B, the same points measured another way; then each row and its match in B:
B:
0: 40 -11 61 -22 29 -22 -48 2 12 -1 35 10 -1 47 0 27 2 38 11 21 -53 -6 -11 -2 -29 10 8 -25 33 -6 -20 7 -6 27 -18 -54 32 -30 -32 25 -23 62 8 0 -14 -12 -14 -15 -24 10 -29 28
1: 20 13 -25 43 4 -8 -21 -17 5 -13 -18 -5 -21 1 50 24 36 23 -38 -24 13 -48 -4 -22 -17 25 -8 -37 29 -29 46 20 -13 13 -4 -51 20 -2 11 -45 30 40 35 -22 -22 39 28 -41 -41 -23 8 2
2: -34 3 -55 5 -45 -10 40 -34 -21 19 -15 15 -6 -33 17 5 45 -10 -17 7 -5 -15 35 -27 23 6 -13 7 9 -7 56 -15 9 -8 35 10 -19 55 -6 -23 24 -14 16 1 26 35 9 28 -10 -6 32 -12
3: -23 12 -53 15 -1 21 5 5 -15 25 -7 16 32 3 37 32 5 30 -28 -48 23 -14 -19 -12 -6 10 -15 -22 4 -29 47 -7 2 18 -15 -12 29 -17 16 -62 -7 -7 12 -32 -13 26 21 0 -15 -18 15 -7
4: -37 7 -57 26 -34 -25 44 -29 -20 -7 -13 -1 -22 -52 -16 -36 69 -39 2 8 1 -10 30 17 42 22 -16 23 -29 21 33 1 4 -30 57 39 -44 47 26 -15 29 -45 7 20 29 28 -9 25 24 18 43 -29
5: -18 7 -50 13 -14 -2 18 -7 -18 14 -10 15 7 -11 36 29 31 21 -25 -20 13 -19 23 -29 2 6 -13 -17 13 -13 55 -13 -4 2 10 -7 9 31 6 -36 7 18 21 -10 0 30 25 -8 -16 -15 23 -11
6: -37 1 -29 -27 -24 16 30 20 -17 19 -13 8 16 -27 -26 -18 -13 -21 15 -9 11 24 3 8 24 -19 -12 47 -38 18 -2 -16 18 -19 16 48 -22 21 13 -19 -8 -49 -18 8 17 -4 7 37 32 11 16 -18
7: 27 13 -13 30 -4 -24 -17 -38 3 -16 7 8 -28 5 51 24 51 21 -28 -8 -18 -39 4 -18 -8 27 -9 -30 39 -15 46 21 -15 17 12 -47 20 -7 9 -25 23 43 35 -11 -15 39 10 -35 -33 -3 16 5
8: 39 -3 61 0 39 -26 -49 16 21 -31 44 -18 -32 27 -29 0 4 21 9 30 -46 5 -32 15 -31 13 -1 -20 22 26 -28 19 -12 17 -12 -53 5 -60 -34 40 -1 47 -1 -17 -3 -10 -15 -45 -17 30 -23 37
9: 20 9 -43 66 -10 -24 13 -36 -4 -28 -21 -14 -34 -27 40 -1 84 0 -36 -15 8 -73 20 -4 1 43 -13 -27 18 -19 64 26 -14 -10 28 -41 -9 20 31 -14 44 32 41 -12 -13 53 13 -42 -36 -12 28 -22
10: 4 1 -2 32 12 1 6 -12 -2 9 -22 -1 12 23 18 15 0 5 -4 -20 25 -21 -6 -9 -11 13 13 -15 2 -13 7 16 -3 -3 -8 -15 13 -2 26 -17 -4 -18 9 -4 -16 8 7 10 0 -19 -7 -8
11: -5 3 4 -8 2 -1 -19 -12 -6 17 5 -11 17 17 1 22 -25 -11 10 -7 -1 10 -4 16 -14 -3 -3 4 -6 6 -5 -1 -1 3 -1 20 -9 -22 15 10 -4 -8 -8 18 -3 -26 -6 6 11 6 1 -12
12: -42 0 -48 -18 -19 17 44 10 -14 5 -18 9 33 -29 -8 -10 -17 -7 1 -12 28 6 1 -15 25 -15 -10 27 -21 1 24 -28 16 -8 3 32 -4 23 5 -27 -9 -49 -3 -12 15 6 9 28 15 -7 12 -16
13: -19 13 -29 -7 -8 4 -12 -6 -5 26 14 29 28 1 38 41 3 41 -18 -22 -18 17 -5 -17 -5 -4 -18 -25 21 -16 52 -17 -3 23 -4 -13 32 -16 -18 -63 -18 0 2 -21 -6 14 14 14 -22 -1 15 9
14: 10 -8 22 -2 -3 -33 -19 -21 4 -33 13 -24 -57 6 -27 -35 10 -32 37 68 -37 22 37 18 -6 2 15 18 -6 30 -35 13 -10 -20 23 38 -38 26 -28 61 10 -20 4 41 21 -26 -21 -15 13 39 -10 0
15: 23 2 -8 38 -2 -38 -4 -51 -8 -25 6 -18 -47 14 19 -9 46 -7 3 42 -27 -15 30 -4 -9 18 -2 -24 14 6 18 31 -15 -7 24 -21 -17 11 2 28 33 -6 22 25 0 20 -13 -28 -15 20 13 -3
16: 49 -7 43 38 24 -28 -52 -45 3 -17 5 -19 -29 54 32 26 41 7 -7 7 -12 -51 27 5 -37 25 12 -41 41 -20 1 36 -17 1 -1 -34 -8 9 18 21 28 47 28 32 -27 -5 -9 -48 -22 7 -8 -12
17: -55 2 -72 -12 -40 14 56 10 -27 31 -31 21 25 -44 -8 -15 0 -13 3 -20 33 15 6 -10 31 -11 -8 36 -35 -2 19 -16 19 -18 19 48 -15 43 18 -45 -5 -57 -7 -1 25 13 17 45 25 -16 27 -26
18: 37 -1 6 49 13 -34 -24 -50 0 -26 -4 -22 -33 17 36 9 57 10 -11 5 5 -46 17 -6 -22 30 -3 -44 33 -6 30 40 -24 6 10 -49 -2 -10 14 19 35 35 34 14 -18 24 3 -47 -31 -3 5 7
19: -10 5 -35 21 -1 27 14 15 -7 23 -31 10 45 -8 30 23 -4 19 -23 -62 53 -26 -16 -10 7 10 -6 -10 -14 -27 40 -3 0 -7 -11 -12 11 2 40 -50 10 -11 15 -16 -19 22 26 9 -4 -33 16 -14

11 -3 4 5 -2 -32 -7 -9 13 12 14 -2 2 12 9 -10 -8 7 -6 -11 2 -11 2 13 4 9 2 2 -1 3 -2 -17 -19 -9 15 -8 -1 2 -8 8 -16 4 -36 -13 -2 1 4 3 0 -34 1 -3 19 26 40 -6 3 8 15 19 -2 -6 22 1 -4 -14 1 9 3 7 17 -10
13
13 -8 5 10 3 -30 1 1 2 28 16 -5 -1 6 6 0 -4 -5 1 -5 -4 -9 2 -16 8 19 0 -15 7 6 6 -3 -20 -17 -1 -4 -1 6 -63 16 -5 1 -30 -2 0 6 -1 0 5 -14 -3 -1 19 17 37 -16 3 12 29 20 -8 5 4 5 0 -7 -6 8 0 4 -8 12
19
-3 17 -1 3 3 22 2 27 24 -28 -2 1 7 -3 -2 0 -13 16 -1 -7 -18 7 2 -41 -22 -18 3 -16 5 3 9 13 1 9 11 -9 0 4 -22 -3 29 -2 17 7 5 -1 1 5 -5 51 4 2 -13 -71 22 -17 0 14 -6 -11 -7 -21 -20 -5 2 1 -2 -11 1 5 -22 10
4
14 9 4 5 -2 -10 -1 12 31 -11 10 3 2 5 13 -6 -13 12 -7 -14 -4 -3 7 -34 0 -13 2 -23 11 4 5 0 -20 10 17 -7 -1 8 0 3 16 -5 -13 -8 2 -2 -3 4 -2 -1 4 -3 5 -37 35 -35 2 17 0 -2 -4 -23 -13 -2 -2 -7 1 -1 -3 4 1 14
2
17 -30 4 14 -3 -29 -3 -4 20 23 29 1 -5 -3 17 -13 6 -9 -11 1 4 -6 8 0 38 -29 3 -8 13 -2 5 -11 -26 19 6 2 -8 -4 -7 14 -12 -3 -16 -3 -1 -6 -5 1 0 -56 0 -4 8 42 13 -11 2 -2 6 3 5 19 17 -2 -5 -9 9 11 1 5 23 -7
1
1 -31 0 12 -6 8 -6 0 8 20 26 4 -9 -9 13 -14 5 -3 -11 11 -2 2 1 8 30 -49 3 1 15 -7 3 -1 -20 38 3 8 -6 -12 32 10 -13 -7 10 5 -1 -6 -7 2 -3 -35 4 -1 -1 32 -9 1 0 -9 -15 -14 18 28 17 -8 -2 -8 12 11 5 3 16 -12
18
0 -14 -2 0 -6 22 -3 3 15 1 11 6 -6 -5 9 -11 -1 7 -8 6 0 4 1 4 14 -57 4 2 8 -5 -1 5 -12 32 3 4 -5 -12 39 1 -2 -8 17 1 0 -6 -3 3 -4 -17 7 1 -12 -8 -11 -1 -1 -5 -22 -26 17 14 4 -10 -2 -6 12 2 5 2 12 -11
15
6 25 2 -5 8 -10 6 15 9 -11 -4 -4 5 12 -2 6 -17 13 3 -15 -4 -2 4 -40 -27 21 2 -17 -3 11 3 7 -6 -29 6 -14 4 12 -65 1 26 2 -20 -3 2 7 4 1 3 31 -1 1 7 -56 44 -26 3 20 28 3 -16 -31 -26 3 0 -2 -8 -7 -2 5 -24 21
17
15 -6 5 7 6 -36 -2 -1 9 26 19 -4 1 9 8 -9 -6 4 -4 -10 -3 -10 6 -5 6 7 3 -4 5 4 4 -10 -20 -15 11 -8 -3 2 -46 17 -17 0 -36 -2 -1 2 1 2 3 -37 -3 -2 20 24 40 -10 4 7 32 20 -4 6 15 1 -4 -13 -2 8 3 9 5 -5
3
-13 -7 -5 -6 0 -2 -2 -9 -11 1 -1 2 -4 -12 -2 -6 12 -8 0 11 5 8 0 50 11 -17 0 27 -1 -11 -1 -3 9 36 -3 11 -2 -13 57 -5 -15 -2 31 11 -1 -11 -1 1 -5 -30 1 2 -8 38 -50 35 -2 -17 -21 -15 15 21 27 -6 0 5 9 -2 4 0 22 -29
8
-4 22 -1 -3 7 8 4 14 -2 -16 -15 -3 9 6 -10 8 -6 8 7 -7 -8 2 0 -21 -28 25 -1 -6 -5 6 3 7 12 -27 2 -12 4 12 -37 -4 21 6 -5 6 2 4 5 0 1 46 -1 2 -4 -57 19 -5 0 10 14 7 -14 -22 -21 3 1 6 -11 -10 -3 1 -23 14
6
-3 0 -1 4 1 22 -4 -3 -4 11 -3 -2 1 3 -3 -2 1 6 2 1 -4 -1 -5 5 -9 8 0 5 -8 2 -1 0 15 -22 2 -5 1 2 3 -1 -11 5 -4 2 -1 3 5 -1 2 13 1 2 -3 3 8 15 0 1 8 0 -3 7 2 0 -1 -2 -3 5 4 -1 -5 -4
11
4 -36 0 13 -9 26 -8 -4 0 31 20 5 -10 -11 9 -16 13 -6 -9 16 -1 0 -4 20 31 -54 1 7 5 -7 -2 -2 -13 22 -1 9 -5 -15 50 8 -25 -7 14 2 -3 -3 -6 -2 -1 -27 3 -1 -7 49 -28 13 -1 -13 -17 -8 15 32 16 -9 -1 -9 11 19 5 -3 20 -13
16
10 -5 4 3 1 -1 -2 -2 -4 20 8 -1 -6 0 3 -3 -3 -1 1 2 1 -3 -3 2 1 -4 1 -2 3 2 0 5 -9 -4 -2 1 -1 -3 -22 9 -9 -2 -7 -1 -1 4 -2 -1 3 -14 -1 1 6 25 9 -3 1 2 7 0 3 9 3 0 2 -6 0 8 3 1 -6 3
10
11 -23 3 17 -5 -12 -2 13 29 5 31 4 -2 -9 16 -15 4 -1 -12 4 -14 0 8 -19 39 -43 3 -17 23 -4 11 -4 -28 40 10 4 -9 -4 -2 14 3 -7 4 8 3 -7 -8 4 -3 -31 3 -2 1 9 10 -25 1 1 -5 -2 9 19 9 -8 -2 -7 9 7 3 6 9 2
9
13 -7 5 8 -1 -33 0 3 21 8 17 0 1 4 9 -3 -8 2 -6 -9 -4 -8 6 -17 14 -8 3 -16 9 4 4 -12 -20 -5 9 -5 -3 2 -16 11 2 -1 -25 -9 0 1 -1 1 1 -21 0 -4 12 4 33 -28 3 11 18 11 -7 -6 5 0 -3 -9 0 7 0 5 0 2
5
10 -24 3 15 -6 -18 -6 -3 18 11 24 3 -4 -6 16 -16 4 -4 -13 2 -2 -4 4 6 29 -38 2 -4 12 -5 3 -11 -24 33 12 4 -7 -6 24 9 -13 -4 -1 -3 0 -8 -5 2 -3 -48 2 -3 5 36 11 -8 1 -4 -9 -2 10 14 17 -4 -3 -10 9 12 2 4 24 -11
7
3 19 1 -7 8 -6 4 10 1 -2 -7 -3 5 10 -3 6 -13 10 5 -12 -1 -3 3 -24 -24 25 0 -9 -1 10 1 5 1 -30 5 -10 3 11 -48 3 24 4 -24 -2 0 6 4 0 3 13 -2 1 4 -32 32 -12 1 14 23 9 -11 -20 -16 3 -1 -2 -9 -4 -2 3 -16 15
12
-2 -11 2 1 -6 -11 -9 -19 -12 8 6 2 -7 -8 6 -15 9 -5 -5 7 8 -2 -3 42 10 -11 -1 13 -1 -6 -5 -11 0 22 6 9 -1 -13 60 1 -27 -4 11 -4 -2 -4 -3 -2 -2 -28 1 -2 4 62 -32 22 -1 -11 -19 11 11 12 28 -2 2 -5 5 11 0 -5 27 -17
0
-15 5 -8 -13 -3 57 3 7 -2 -24 -20 5 0 -8 -10 3 1 8 2 6 5 11 -1 5 -6 -35 1 13 -8 -4 -5 12 27 6 -7 3 2 -6 54 -15 13 -5 33 3 -1 -4 2 0 -4 25 5 3 -26 -39 -40 14 -4 -9 -25 -33 8 -3 -12 -9 -1 6 7 -10 2 -4 -2 -11
14
